Rows, each with roughly how far along a hidden order it lies (0 to 12)
(in the rows, 128 means zero)
[ 98 247 130 102 144 156 145 147 135  91  91 120 118 116 139 145 129 137
 102 194  59  66 133 151 138 133 136 131  79 160  78 129 114 130 138 120
 149 137 132 122 137 147 172 132 136  56 129 161  99 121 125 149 144 144
 138  89 105 133 127 101 131 127 127 131  97 109 132 124 141 116 154] -> 3
[135 121 125  81 136 126 123 127 126 146 121 150 134 121 148 112  99 126
 118 172  78 115 128 126 132 122 118 127 143  98  71 119 134 124 129 108
 161 128 125 123 104 134 149 193 130 106 126 118 142 132  98 145 149 126
 134 116 123 134 121  96 125 125 140 126 116  81 119 132 128 140 115] -> 6
[105 146 116  73 127  76 119 141 131 136 121 146 134 135 108 131 153 129
 126 134 163 154 118 136 140 149 134 121 119 157 132 127 120 103 129 162
 108 155 131 124  97 126 156  87 121   1 132 133 144 135  93 132 121 120
 134 165 142 132 113 126 127 119 119 129 118  90 130 123 124 127 156] -> 9
[119 197 120  89 127 132 118 141 133 152 127 146 134 137 111 125 152 129
 130  89 139 116 134 133 137 144 130 128  93 154 127 123 138  98 132 192
 114 148 127 125 100 120 144  67 113   1 129 123 145 134  94 131 109 123
 139 164 145 126 114 126 125 120 115 129 124  66 128 124 112 135 123] -> 10
[105 188 121  54 135 172 112 163 129 115 126 121  93 109 168 123 146 141
  95 142 107  79 153 141 138 137 137 130 127 114 129 151 115  97 127 216
 149 128 112 122  70 142 173 142 136  80 133 135 129 125 113 136 172 121
 140 109 125 132 125 116 127 132 119 128 105 108 128 130 145  94 182] -> 10
[117 133 114 107 114 245 139 151 112 123  96 107 119 111 153 140 166 136
  97 128 106  53 188 129 150 136 101 148 145  90 131 191 113   1 135 222
 192 169 126  97 135 134 156 130 142  65 134 143  92 137 117 148 163 130
 133 120  87 131 131 105 140 151 127 129 137 125 125 113 184  85 238] -> 7
[ 88 139 136  48 124 139 101 128 132 143 131 146 126 131 112 140 139 146
 114 133 136 129 112 135 138 131 133 117 109 131 113 116 133 101 131 108
 140 143 110 127 127 138 168 108 120  24 134 108 145 131 101 132 123 127
 121 170 127 136 116 116 134 121 117 123 114 123 122 143 125 120 136] -> 9
[100 132 123   1 124 163 117 141 130 141 131 164 130 147 128 132 154 147
 145 116  97 134 121 145 140 138 124 116 120 149 119 120 112  89 129 122
 134 159 148 135 108 110 207  46 128   1 134 118 145 133 119 146 129 119
 125 176 114 143 120 117 134 128 137 128 127 123 119 126 124 124 175] -> 5
[ 94 210 146  28 139 128  95 132 137 156 139 119 116 143 123 143 157 137
  96   1 127 132  93 149 129 125 136 129 192 106 190 153  85  31 127 103
 143 129 112 116 153 102 204  62 142 180 133  91 145 150 172 120 152 129
 149  95 125 141 154 153 128 135 129 128 110 127 105 144 146  93  38] -> 10
[ 91 135 126  48 129 116 119 139 132 142 133 130 125 135 105 137 149 131
 114 139 150 151  98 139 136 139 128 123 143 145 146 124 122  95 123 154
 122 148 118 123 135 134 160  91 124  62 135 109 142 140 104 124 135 126
 124 133 125 136 123 136 131 124 118 129 113  93 122 140 127 123 119] -> 11
[ 97 255 134 104 151 135 134 148 140  95 115 133 114 115 149 132 124 135
  97 181  63  83 126 152 131 135 146 127  79 162  52 111 110 171 138 140
 129 117 134 135 127 142 186 138 145  78 129 160  84 117 113 142 142 140
 160  94 125 133 131 107 127 123 124 130  99 111 132 129 121 123 147] -> 4
[108 183 135  97 150  91 127 137 136 118 121 151 132 115 136 121 111 127
 110 181  15 143 113 139 126 137 131 119 116 125  58  99 117 152 136 118
 143 117 133 128 113 131 162 183 139 100 129 129  98 119 109 142 140 133
 145 112 117 137 128 103 125 122 134 130  98 108 122 130 113 139 116] -> 5
[104 110 127  75 123  66 115  84 131 115 123 170 147 137 128 130 128 142
 138 170 143  79 146 139 148 136 161 111 154 173 143 127 124 102 135 106
 116 162 131 136 130 124 204 190 135 112 135 178  88 129 133 152 109 104
 122 205 125 134 112 104 139 127 142 127 141 183 127 129 142 108 226] -> 0
[ 93 221 128  90 137  79  93 126 138 121 109 142 140 139 121 118 155 131
 125  30 112 126 130 151 141 149 157 118 132 150 195 164  88  41 137 168
 115 135 129 114  82  90 186  92 131 107 134 147 139 136 162 129 111 107
 137 176 153 130 135 139 120 127 120 129 118 113 126 117 142  86 155] -> 6
[ 91 146 136  62 133  76 101 111 135 129 123 142 130 137 120 136 144 139
 113 107 116 132 115 144 139 133 151 120 161 137 157 142 107  87 130 117
 127 143 116 122 144 121 194 138 133 129 136 132 127 139 143 132 131 116
 131 151 118 136 130 129 134 129 128 125 121 148 117 140 154 101 148] -> 6
[108 144 116  27 127 154 119 145 134 137 122 153 132 147 121 133 162 133
 148  84 139 109 125 147 138 148 131 117 123 156 146 136  98  69 132 165
 118 155 148 125  97  98 189  52 126  27 132 134 134 135 129 138 122 114
 151 181 134 138 126 131 129 125 135 128 122 109 123 118 111 121 190] -> 6
[136 104 134 111 151  65 138 115 130 130 136 155 143 120 107 128  93 120
 124 222   1 155 113 126 124 135 129 121 120  83  91  92 126 162 141 121
 144 126 145 128 134 121 137 237 145 134 123 110  86 125 119 158 131 135
 143 127 125 144 132  93 130 121 145 127 111 117 113 129 131 153  99] -> 6
[102 132 134  53 125 112 112 123 131 142 134 145 127 143 117 139 143 142
 113 137 129 145 113 137 138 130 141 121 146 141 134 120 124 109 129 105
 136 151 121 131 141 134 183 118 130  64 135 116 131 135 117 136 130 123
 113 153 110 137 120 121 135 127 129 124 122 137 119 143 121 118 117] -> 7
[116 175 126  56 151  75 111 153 141 112 130 131  91 116 156 118 114 136
 107 193  87 124 119 145 131 132 158 120 100 127 113 120 125 152 122 138
 133 108 109 131  44 136 178 179 127  89 129 143 163 122 112 141 166 125
 147 111 165 138 124 107 122 118 123 128  90  86 119 142 137 110 141] -> 10
[ 84 149 118 103 138  71 126 129 132 118 112 119 132 139 105 129 151 111
 129  89 180 150  98 148 140 159 142 125 205 155 203 171  81  27 123 204
  79 148 132 113 120 107 150 104 132 181 137 156 122 149 134 115 139 108
 153 124 155 129 137 160 122 127 123 130 113  71 126 117 130  96 155] -> 9
[128 100 127  85 138 128 124 132 123 137 129 142 132 118 131 123 109 126
 117 162  22 146 133 122 132 130 117 126 149  77 100 120 124 113 134 158
 157 130 129 116 119 125 145 203 134 119 129 108 112 130 107 147 144 124
 127 128 123 137 127 101 129 129 140 129 117 123 116 130 144 132 142] -> 7
[124 148 124  81 139 151 125 139 128 123 129 126 111 117 143 123 119 131
 107 177  75 117 145 130 135 132 131 129 123  90 121 134 124 113 130 173
 155 128 119 120 100 128 157 186 131 109 128 130 120 127 114 148 160 128
 119 120 134 138 128 101 132 130 132 132 114 120 117 129 129 109 162] -> 9
[ 82 237 131  91 138 142 109 155 131 119 105 157 137 114 161 122 114 131
 108 133  48 130 120 139 130 138 115 119 147 132   1 111 108 151 132 125
 157 110 128 123 115 139 166 130 148  79 135 134 112 120 102 127 144 123
 153 114 109 126 125 110 118 126 127 132 101 107 132 130 110 135 137] -> 3
[105 153 126  45 129 103 129 110 132 141 132 145 132 152 123 128 143 128
 129  85 140 110 114 144 135 137 134 127 168 139 175 141 101  68 126 148
 113 159 140 131 136 103 190 110 138 143 132 139 114 146 134 134 133 118
 141 129 114 138 130 137 132 132 140 129 135 118 117 124 134 121 147] -> 5
[107 207 125  89 147 135 128 149 137  95 109 112 100 115 148 132 139 140
  96 197  93  58 130 151 141 133 150 129  72 131 114 141 121 115 129 128
 146 136 125 121  96 141 182 140 128  63 129 160 128 122 129 150 160 138
 148  95 134 137 130 102 132 125 125 130  93  87 126 129 147  96 187] -> 6
[116 176 127  86 137 132 127 140 128 126 122 141 122 114 151 121 121 132
 106 145  59 121 136 130 132 130 127 126 137 116  66 123 119 116 134 149
 150 130 124 122 103 140 160 168 140  76 130 130 115 126 106 141 152 129
 152 107 114 133 124 105 127 128 129 129 113 108 126 130 121 125 137] -> 6
[125 108 125  36 148 101 106 153 132 114 145 128  96 109 145 123 142 134
 109 184  52 148 132 139 133 143 150 118 121  77 138 133 115 103 126 183
 134 118 117 123  58 126 181 190 129 108 131 113 137 124 124 145 166 117
 136 131 145 144 135 110 129 126 126 126 100 119 118 137 153 100 174] -> 12
[ 99 160 141  15 132 122 113 115 133 151 139 137 122 150 129 144 148 144
 111  78 107 111  98 147 133 125 131 124 180 118 162 135 105  77 126  97
 142 148 126 129 167 114 205 103 141 163 134 106 120 145 145 134 146 125
 143 112 112 143 139 137 136 135 138 123 125 148 106 147 136 107  99] -> 6
[105 172 124  50 131 108 116 111 134 128 122 154 139 156 137 132 154 132
 144  51 115  91 133 150 137 142 147 120 165 153 186 152  87  58 132 154
 114 157 149 132 116  88 203 115 142 145 132 163 109 144 165 143 122 106
 123 152 131 136 134 132 131 133 146 127 137 138 118 119 122 105 198] -> 2
[107 197 129  83 136 112 123 143 129 126 116 155 132 114 154 124 119 129
 114 135  38 113 124 135 130 137 121 121 148 124  27 113 110 138 133 127
 154 111 128 124 109 134 164 154 145  87 132 130 110 120  98 133 146 124
 156 111 129 130 122 108 121 126 129 131 108 121 129 127 124 131 138] -> 5
[110 145 119  47 132 137 106 163 127 122 130 128  95 109 171 124 144 137
 101 135  93 119 152 133 141 136 128 126 151  89 128 151 114  86 121 209
 153 122 108 119  56 137 170 152 131  90 134 128 149 128 106 131 173 113
 144 133 135 133 127 116 125 133 122 122 108 110 123 131 145  92 193] -> 11
[116 170 126  83 141 134 127 148 131 117 128 127 106 116 147 126 140 135
 100 182  80  96 145 134 135 134 135 130 102 107 123 135 121 110 132 187
 143 133 123 122 101 133 164 167 138  86 130 141 111 125 113 147 153 129
 132 107 119 136 129 105 131 129 130 128 107 116 124 127 136 110 179] -> 8
[ 88 108 131  80 130  43 118 103 132 118 123 139 133 136 112 137 137 131
 123 153 168 150 106 142 144 142 152 119 183 147 172 151 107  75 126 140
 111 156 118 126 145 130 177 177 138 156 139 157 114 140 134 131 132 110
 135 151 114 133 124 131 136 129 129 126 122 138 124 134 151 101 164] -> 5
[ 87 147 145  22 129  91 101 104 133 131 132 149 130 139 130 142 134 151
 106 101 107  92 116 144 139 124 146 117 158 130 146 132 108  78 130  65
 148 144 114 128 161 122 214 151 139 143 136 125 125 136 150 139 135 120
 126 157 107 141 130 122 137 131 132 123 121 180 111 151 144  99 140] -> 4
[104 191 136 107 125  83  89 120 135 142 122 154 136 123 107 125 145 146
 100 122 112 112 143 128 142 130 152 120  72 146 112 111 142  98 137 127
 139 125  96 121 102 143 162 115 107   1 133 113 152 124  96 134 101 127
 118 196 136 129 109 115 129 115 105 126 116 130 130 145 146 120 127] -> 9
[100 199 131  89 127 193 108 158 122 132 112 162 148 106 157 125 132 130
 110  77  14 124 142 127 129 147  97 119 185 115   2 128  94 114 141 178
 162 116 134 117 139 133 163 130 164  87 138 112  77 124  88 123 142 118
 139 138  91 129 129 116 121 136 130 131 117 154 134 123 135 130 173] -> 4
[ 94 120 118  72 127 131 118 124 132 123 117 156 137 135 112 124 141 133
 140 152 139 153 125 139 145 149 144 115 124 163 142 130 123  92 130 154
 106 160 132 126  94 127 171 112 121  36 137 152 129 132 108 136 119 111
 121 187 146 132 112 122 131 121 122 128 120 108 130 125 126 119 182] -> 6
[ 97 199 140 101 133  85  92 122 136 142 127 128 129 133 114 119 160 136
  99  62 119  94 114 142 138 135 149 124 143 131 165 141 106  70 131 138
 128 129 108 115 134 120 173 100 123 117 134 118 145 140 141 125 123 122
 121 135 145 132 133 139 125 125 114 126 112 116 122 149 158 100  82] -> 10
[132  65 129  83 138 101 126 129 122 147 140 153 142 119 125 127  97 124
 123 172  19 143 131 111 128 136 117 124 163  62  94 111 124 107 135 161
 157 130 132 119 104 120 137 218 135 129 127  96 103 130 103 148 146 124
 130 133 126 141 131 100 130 129 144 124 122 125 112 128 138 141 153] -> 8
[116 174 138  29 132 165 126  99 131 159 150 139 125 160 129 140 140 129
 116  50 152 105 105 146 126 124 129 135 209 140 192 139  99  68 124 123
 121 159 133 135 177 107 201 119 151 231 130 124 101 155 152 134 141 125
 129  77  98 140 140 141 134 139 150 129 141 131 109 137 119 125  94] -> 5
[130  49 123  52 135 115  97 150 121 147 147 151 119 111 151 113 124 130
 119 130  32 169 136 118 128 139 119 116 182  57 101 127 115 109 126 175
 163 112 108 118  59 123 146 201 138 137 134  87 134 128  93 134 166 107
 130 157 116 140 132 111 122 128 132 129 116 135 116 135 140 114 175] -> 12
[141  82 118 124 131  65 141 117 125 140  84 140 150 133 138 125  69 125
 135 217  82 123 123 127 144 107 110 130 119  84  64 132 148  71 125   7
 195 153 131 104 108 137 123 183 116  75 122 135 177 138 130 154 147 132
 115 107 130 133 120  86 133 125 145 134 115  60 114 127 155 135 135] -> 2
[105 217 134  90 126  90  80 124 137 136 112 166 143 128 123 118 158 153
 117  84  79 105 161 136 145 132 160 111  45 144 102 115 134  80 143 121
 153 127 111 122  80 115 188  94 103   1 131 120 159 118 119 146  88 118
 106 228 143 132 111 104 128 117 109 127 120 151 132 132 145 115 175] -> 5
[114 170 137  58 125  71  96 106 134 139 124 166 141 139 133 124 145 150
 122  84  86 101 150 146 141 129 151 114 102 146 130 121 128  89 136  94
 142 145 120 131 120 118 209 125 126  64 133 131 132 125 137 148 106 117
 122 195 127 137 119 110 134 123 127 120 129 159 123 137 147 114 159] -> 3
[120 111 124  61 134 144  96 151 124 154 133 164 133 115 158 111 104 125
 123 111  60 139 119 122 127 135 117 116 182  81  30 114 117 123 127 131
 161 111 117 121  74 129 150 178 143 109 133 101 154 127  90 126 157 111
 123 134 118 133 125 109 117 125 134 127 112 115 121 137 112 134 150] -> 8
[ 97 133 122  77 122 195 118 161 117 119 108 131 131 106 149 128 146 133
 106  98  57  76 162 132 141 145 102 130 168  92  82 163 102  37 137 209
 182 143 127 104 128 130 149 135 153  79 138 122  89 130 110 139 155 120
 132 140  93 131 132 111 131 144 127 123 125 149 129 117 163  96 220] -> 7
[ 86 180 137  76 132  53  97 128 134 135 128 134 128 133 109 134 158 138
 106  71 127 118 107 140 137 139 149 120 141 124 162 140 108  62 130 140
 129 131 108 116 129 125 174 103 127  76 134 115 140 138 139 125 129 120
 113 155 144 133 131 136 128 126 116 120 112 121 122 140 137  96 103] -> 9
[ 95 172 134  67 137 103 110 100 136 123 116 140 135 149 128 129 147 130
 121  48 129  82 116 155 138 140 152 122 206 138 204 165  82  39 129 128
 120 145 132 123 133  98 204 130 151 211 135 154 114 146 177 134 137 111
 134 139 116 135 144 144 130 135 140 130 126 145 115 126 154  88 162] -> 4
[119 153 126  87 146  94 123 130 133 135 112 154 137 128 147 119  69 126
 128 202  66 153 107 135 131 118 133 120 122 109  34 100 136 141 128  39
 158 118 125 124  83 134 155 183 130  88 125 131 163 125 111 142 147 128
 142 111 144 134 119  96 123 116 136 130 100  77 120 139 116 140 111] -> 4
[ 96 255 124  51 135 180 100 169 133 119 125 139  97 105 184 118 150 140
  90  95  77 109 145 144 131 137 135 126 132 144  59 130 107 148 126 198
 135 107 107 132  74 142 198 130 147  65 137 143 115 121  88 122 165 119
 152  99 125 128 122 121 118 128 116 126 101 115 135 133 119 107 172] -> 9
[ 89 106 122  56 129  81 128 131 132 131 127 132 128 130 102 139 136 127
 124 170 167 160  93 135 138 147 133 120 166 158 150 132 119  98 123 166
 106 157 120 122 120 141 152 117 127  80 138 132 128 141  98 124 136 120
 124 146 134 133 120 133 132 124 122 130 113 100 127 132 132 115 142] -> 10
[116 174 134 102 159  59 136 125 145 104 103 141 135 130 121 121  79 127
 123 251  18 155  92 149 132 122 148 119  60 135  48  90 135 172 132  12
 144 124 139 128 110 134 162 196 126  88 122 150 143 120 131 158 137 143
 145  90 144 139 124  89 128 110 135 134  85  82 120 136 129 142  58] -> 2
[ 91 165 134  74 128  69  96 132 134 135 122 144 133 125 107 131 146 142
 111 131 123 111 120 136 142 139 143 117 107 140 124 121 127  81 133 132
 138 134 104 118 110 133 167 102 112   9 135 111 158 130 107 130 117 120
 122 183 132 133 118 121 128 120 108 129 109 130 128 141 142 113 135] -> 9
[113 183 135  56 151 168 116 155 133 104 150 133 103 103 134 125 158 134
  96 152  13  93 140 137 125 152 144 122 118 108 136 120 101 151 137 255
 129 111 124 131 107 124 177 179 150 103 133 120  64 119 108 140 153 125
 157 122 127 142 137 114 127 130 123 123 107 169 123 130 127 115 191] -> 11
[105 229 126 118 141 118 136 143 138 113  79 144 139 130 151 124  74 130
 119 200  93 101 105 149 138 113 129 124  81 158  10 111 132 140 128   1
 168 128 129 123 112 150 169 132 129  38 126 168 172 122 124 143 144 139
 140  85 125 127 116  92 122 115 131 133  92  42 129 133 125 136  89] -> 0
[ 97 229 141  73 137 115  83 113 138 136 120 143 136 148 136 123 169 141
 113   1  74  97 139 155 137 134 157 120 142 120 189 153  81  15 139 112
 137 124 123 117 113  76 220  84 135 137 133 129 139 137 183 135 122 112
 127 155 129 136 144 134 123 131 130 129 125 151 112 130 131  85 155] -> 4
[135  72 121  98 121 170 130 133 111 145 126 131 126 115 142 125 140 129
 111 152  69 100 166 114 138 132 103 141 169  61 137 156 127  39 132 195
 183 153 125 107 120 126 136 179 136 120 131 104 107 137 103 148 159 124
 112 133 111 134 130 105 136 143 140 126 138 128 118 123 157 112 209] -> 9
[ 69  93 126  38 130  96 136 154 134 143 135 110 109 126  84 150 131 123
 103 176 181 167  50 132 136 145 116 124 193 131 148 133 112  95 114 165
 107 153 110 114 145 153 134  89 126  97 142  88 149 147  88 108 166 130
 148  99 120 137 132 157 133 126 114 130  94  65 121 146 150 112  76] -> 12
